Here is a tiny trained network, its code and every weight. The questions are about switching its units off for an input and a class, where a switched-off unit gives its printed mean instead of its output.

import numpy as np


def w(rows, s, z=0):
    codes = np.array(rows[::2]) - 128.0
    scale = np.full(codes.shape[1], s)
    scale[-1] = z or s
    return codes * scale


def norm(h):
    return h / np.sqrt((h * h).mean(-1, keepdims=True) + 1e-5)


def f(y):
    return np.maximum(y, 0)


def log_softmax(a):
    a = a - a.max(-1, keepdims=True)
    return a - np.log(np.exp(a).sum(-1, keepdims=True))


def net(x, mask):
    res = np.array(x, float).reshape(1, 5) / 4 @ E
    u = 0
    for l in range(2):
        y = f(norm(res) @ A[l][:, :-1].T + A[l][:, -1])
        res = res + np.where(mask[u : u + 4], y, B[l][:, -1]) @ B[l][:, :-1]
        u += 4
    return log_softmax(norm(res)[-1] @ U[:, :-1].T + U[:, -1])


A, B = {}, {}
E = w([
[129,127,128,129],'x0',
[90,147,2,162],'x1',
[129,127,126,127],'x2',
[127,198,212,86],'x3',
[57,109,134,85],'x4',
],0.0095)
A[0] = w([
[91,240,97,136,2],'0.n0',
[235,186,110,169,199],'0.n1',
[252,137,131,210,47],'0.n2',
[202,245,127,195,129],'0.n3',
],0.013,0.0061)
B[0] = w([
[68,196,88,141,172],'0.n0',
[197,161,109,183,253],'0.n1',
[4,128,152,110,211],'0.n2',
[163,98,126,81,234],'0.n3',
],0.029,0.0073)
A[1] = w([
[137,96,41,169,117],'1.n0',
[113,27,188,238,87],'1.n1',
[156,2,133,88,1],'1.n2',
[165,110,112,222,17],'1.n3',
],0.016,0.0077)
B[1] = w([
[141,90,129,78,254],'1.n0',
[69,197,97,141,198],'1.n1',
[131,29,235,226,164],'1.n2',
[133,119,120,253,163],'1.n3',
],0.025,0.0069)
U = w([
[23,204,107,149,255],'0',
[169,79,40,226,118],'1',
[240,163,194,141,141],'2',
[200,229,29,110,27],'3',
[77,32,211,194,96],'4',
[98,8,68,50,128],'5',
[95,123,230,5,76],'6',
],0.019,0.005)

Each question gives the input, the list of numbers given to net, and the class t.
The units are the neurons (one row each of A and B). Each row of codes is followed by its name. A weight is (code - 128) times the scale printed after its matrix; where a second scale follows, it is the last column's (A, B and U).
mask holds one flag per neuron, layer by layer. A switched-off neuron (its flag False) gives its mean, the last column of its row in B, instead of its output. The means were averaged over made-up inputs and are rounded, as every weight is.
A unit's drop is (log p(t) with every unit on - log p(t) with that unit switched off) / (log p(t) with every unit on - log p(t) with every unit switched off).
unit that matters most: the unit with the biggest drop
top k neurons: the k neurons with the biggest drops, biggest first
top k neurons in layer l: the k neurons of layer l with the biggest drops, biggest first
input [1,7,-1,-3,6], class 5: top 2 neurons in layer 0 -> 0.n1; 0.n2
input [-8,-2,5,-8,-1], class 0: top 2 neurons -> 0.n3; 1.n1
input [3,0,6,-5,1], class 4: unit that matters most -> 0.n0
input [-3,5,-3,5,-2], class 3: top 2 neurons -> 0.n0; 0.n3
input [7,-2,-2,-5,5], class 4: top 2 neurons in layer 0 -> 0.n0; 0.n2
input [-8,3,-3,-8,5], class 5: top 4 neurons -> 0.n1; 0.n3; 1.n0; 0.n2
input [-7,-5,-5,-3,-8], class 0: top 2 neurons -> 0.n2; 0.n1
input [8,0,8,-7,-4], class 0: top 2 neurons -> 0.n2; 1.n1
input [4,-3,-7,-7,5], class 4: top 3 neurons in layer 0 -> 0.n1; 0.n2; 0.n0
input [-4,2,0,8,-5], class 3: top 3 neurons in layer 0 -> 0.n0; 0.n3; 0.n1
input [-1,0,2,3,0], class 2: top 2 neurons -> 0.n2; 1.n1
input [-5,8,-8,0,7], class 5: top 2 neurons -> 0.n2; 1.n1
input [8,-6,3,0,7], class 4: top 2 neurons in layer 1 -> 1.n2; 1.n0
input [-5,6,8,8,-5], class 3: top 2 neurons -> 0.n0; 0.n3
input [-8,-3,8,-1,8], class 4: top 3 neurons in layer 0 -> 0.n0; 0.n1; 0.n2
input [3,-1,2,-1,2], class 4: top 2 neurons in layer 0 -> 0.n0; 0.n1
input [1,0,-7,3,-2], class 2: top 3 neurons -> 0.n3; 1.n1; 0.n1
input [7,0,-4,5,5], class 6: unit that matters most -> 0.n1
input [6,2,-3,7,0], class 3: top 3 neurons in layer 0 -> 0.n2; 0.n0; 0.n3
input [5,1,1,-6,1], class 5: top 3 neurons -> 0.n1; 1.n0; 0.n3
input [2,-3,5,3,0], class 2: top 2 neurons -> 0.n2; 1.n0
input [6,6,3,4,-4], class 3: top 3 neurons in layer 0 -> 0.n0; 0.n3; 0.n1
input [-5,7,5,-7,6], class 5: top 2 neurons -> 0.n1; 1.n0
input [2,4,3,0,7], class 5: top 2 neurons -> 0.n2; 0.n1
input [-5,1,4,8,-1], class 3: top 4 neurons -> 1.n2; 0.n0; 0.n2; 1.n0
input [-4,-7,3,0,-7], class 0: top 2 neurons in layer 0 -> 0.n2; 0.n1
input [-8,3,-2,8,0], class 3: top 2 neurons -> 0.n2; 0.n3
input [-4,7,-7,8,0], class 3: top 2 neurons in layer 0 -> 0.n2; 0.n3
input [-5,4,8,6,-3], class 3: top neuron in layer 0 -> 0.n0
